Below are the code and all the weights of a small trained network. Each question names an input and a class and asks about switching units off, where a switched-off unit gives its printed mean instead of its output.

import numpy as np


def w(rows, s, z=0):
    codes = np.array(rows[::2]) - 128.0
    scale = np.full(codes.shape[1], s)
    scale[-1] = z or s
    return codes * scale


def f(y):
    return np.maximum(y, 0)


def log_softmax(a):
    a = a - a.max(-1, keepdims=True)
    return a - np.log(np.exp(a).sum(-1, keepdims=True))


def net(x, mask):
    res = np.array(x, float).reshape(1, 7) / 4 @ E
    y = f(res @ A[0][:, :-1].T + A[0][:, -1])
    res = res + np.where(mask, y, B[0][:, -1]) @ B[0][:, :-1]
    return log_softmax(res[-1] @ U[:, :-1].T + U[:, -1])


A, B = {}, {}
E = w([
[50,128,76,41,102,125,224],'x0',
[107,73,150,37,104,72,149],'x1',
[137,103,117,39,170,31,60],'x2',
[168,216,137,136,170,39,179],'x3',
[136,88,225,88,189,205,66],'x4',
[238,63,98,132,11,151,103],'x5',
[228,78,147,110,209,80,188],'x6',
],0.011)
A[0] = w([
[171,26,134,91,134,185,65,26],'n1',
[120,165,73,115,192,139,222,93],'n2',
[115,152,159,53,160,114,67,188],'n3',
[173,22,144,136,128,85,135,236],'n4',
[166,191,102,116,161,93,166,68],'n5',
[146,95,135,102,122,82,204,97],'n6',
[89,191,143,44,189,147,173,147],'n7',
[107,116,135,8,184,63,93,46],'n8',
[111,74,197,132,136,158,155,201],'n9',
[84,111,149,108,115,102,115,97],'n10',
[107,187,159,177,156,105,75,126],'n11',
[134,163,167,174,166,150,59,1],'n12',
[60,145,82,89,60,143,99,108],'n13',
[83,109,114,131,73,166,101,165],'n14',
[216,131,117,143,96,161,58,138],'n15',
[162,54,137,93,132,173,70,43],'n16',
],0.012,0.0051)
B[0] = w([
[190,97,152,35,170,160,93,220],'n1',
[99,190,125,128,116,116,200,210],'n2',
[133,79,179,168,146,105,82,217],'n3',
[201,131,76,50,166,117,134,220],'n4',
[119,146,55,189,112,82,152,190],'n5',
[109,138,84,74,144,130,159,204],'n6',
[22,118,160,145,110,103,168,228],'n7',
[2,18,145,128,159,24,141,251],'n8',
[120,138,151,90,186,202,154,194],'n9',
[95,63,98,121,112,152,125,166],'n10',
[156,135,117,240,164,116,71,192],'n11',
[141,174,156,180,228,146,54,186],'n12',
[71,123,75,124,57,159,53,218],'n13',
[98,139,124,108,107,183,47,211],'n14',
[227,108,172,150,99,168,155,207],'n15',
[162,110,146,55,166,179,95,202],'n16',
],0.0089,0.017)
U = w([
[56,67,162,105,168,39,122,104],'0',
[90,252,61,181,105,96,205,4],'1',
[66,182,188,71,152,224,235,155],'2',
[155,200,187,221,225,168,57,157],'3',
[180,153,1,76,159,31,178,73],'4',
[66,143,48,104,41,185,35,230],'5',
[197,86,176,30,160,179,85,147],'6',
[253,165,115,183,50,145,157,194],'7',
],0.0092,0.0039)

Each question gives the input, the list of numbers given to net, and the class t.
The units are the neurons (one row each of A and B). Each row of codes is followed by its name. A weight is (code - 128) times the scale printed after its matrix; where a second scale follows, it is the last column's (A, B and U).
mask holds one flag per neuron, in row order. A switched-off neuron (its flag False) gives its mean, the last column of its row in B, instead of its output. The means were averaged over made-up inputs and are rounded, as every weight is.
A unit's drop is (log p(t) with every unit on - log p(t) with that unit switched off) / (log p(t) with every unit on - log p(t) with every unit switched off).
The circuit of an input: a set's keep is (log p(t) with only the set's units on - log p(t) with every unit switched off) / (log p(t) with every unit on - log p(t) with every unit switched off). Starting from the 12 units with the biggest drops (on a tie, the unit counted first), units are removed one at a time, each time the one whose removal leaves the highest keep (on an exact tie, the one counted first), for as long as the keep stays at least 0.8.
units of the circuit, in order: the units of the circuit, biggest drop first
most important unit: the unit with the biggest drop
top k neurons: the k neurons with the biggest drops, biggest first
drop of u: that unit's drop, to one decimal
input [-5,-7,0,-5,-1,4,1], class 6: most important unit => n1
input [-6,4,-6,-3,-6,2,-2], class 7: top 3 neurons => n8; n15; n7
input [-7,7,0,-3,-1,-7,-6], class 3: units of the circuit, in order => n11; n12
input [7,-6,8,5,-7,-1,4], class 1: units of the circuit, in order => n2; n4
input [2,2,6,-1,4,7,-7], class 6: top 2 neurons => n1; n16
input [-2,-3,4,2,-6,0,0], class 1: top 2 neurons => n1; n4
input [-4,-5,7,0,-3,-6,1], class 3: top 2 neurons => n11; n12
input [-3,3,-4,3,6,3,-6], class 3: top 3 neurons => n4; n12; n6
input [3,3,-4,-5,4,-3,7], class 2: top 2 neurons => n9; n7
input [-4,1,1,1,8,-3,2], class 3: top 2 neurons => n12; n11
input [6,7,-6,-4,-4,7,6], class 4: top 2 neurons => n6; n4
input [-8,2,3,2,-5,5,8], class 4: top 2 neurons => n4; n5
input [1,2,2,0,-6,-1,-4], class 5: drop of n15 => 0.0
input [5,1,8,-1,-8,0,-5], class 5: units of the circuit, in order => n13
input [-4,-2,-4,-4,-2,1,-3], class 3: drop of n15 => 0.2
input [5,-7,-3,8,-2,2,8], class 1: drop of n2 => 0.1
input [3,-2,-7,-6,-3,5,4], class 6: drop of n5 => 0.2
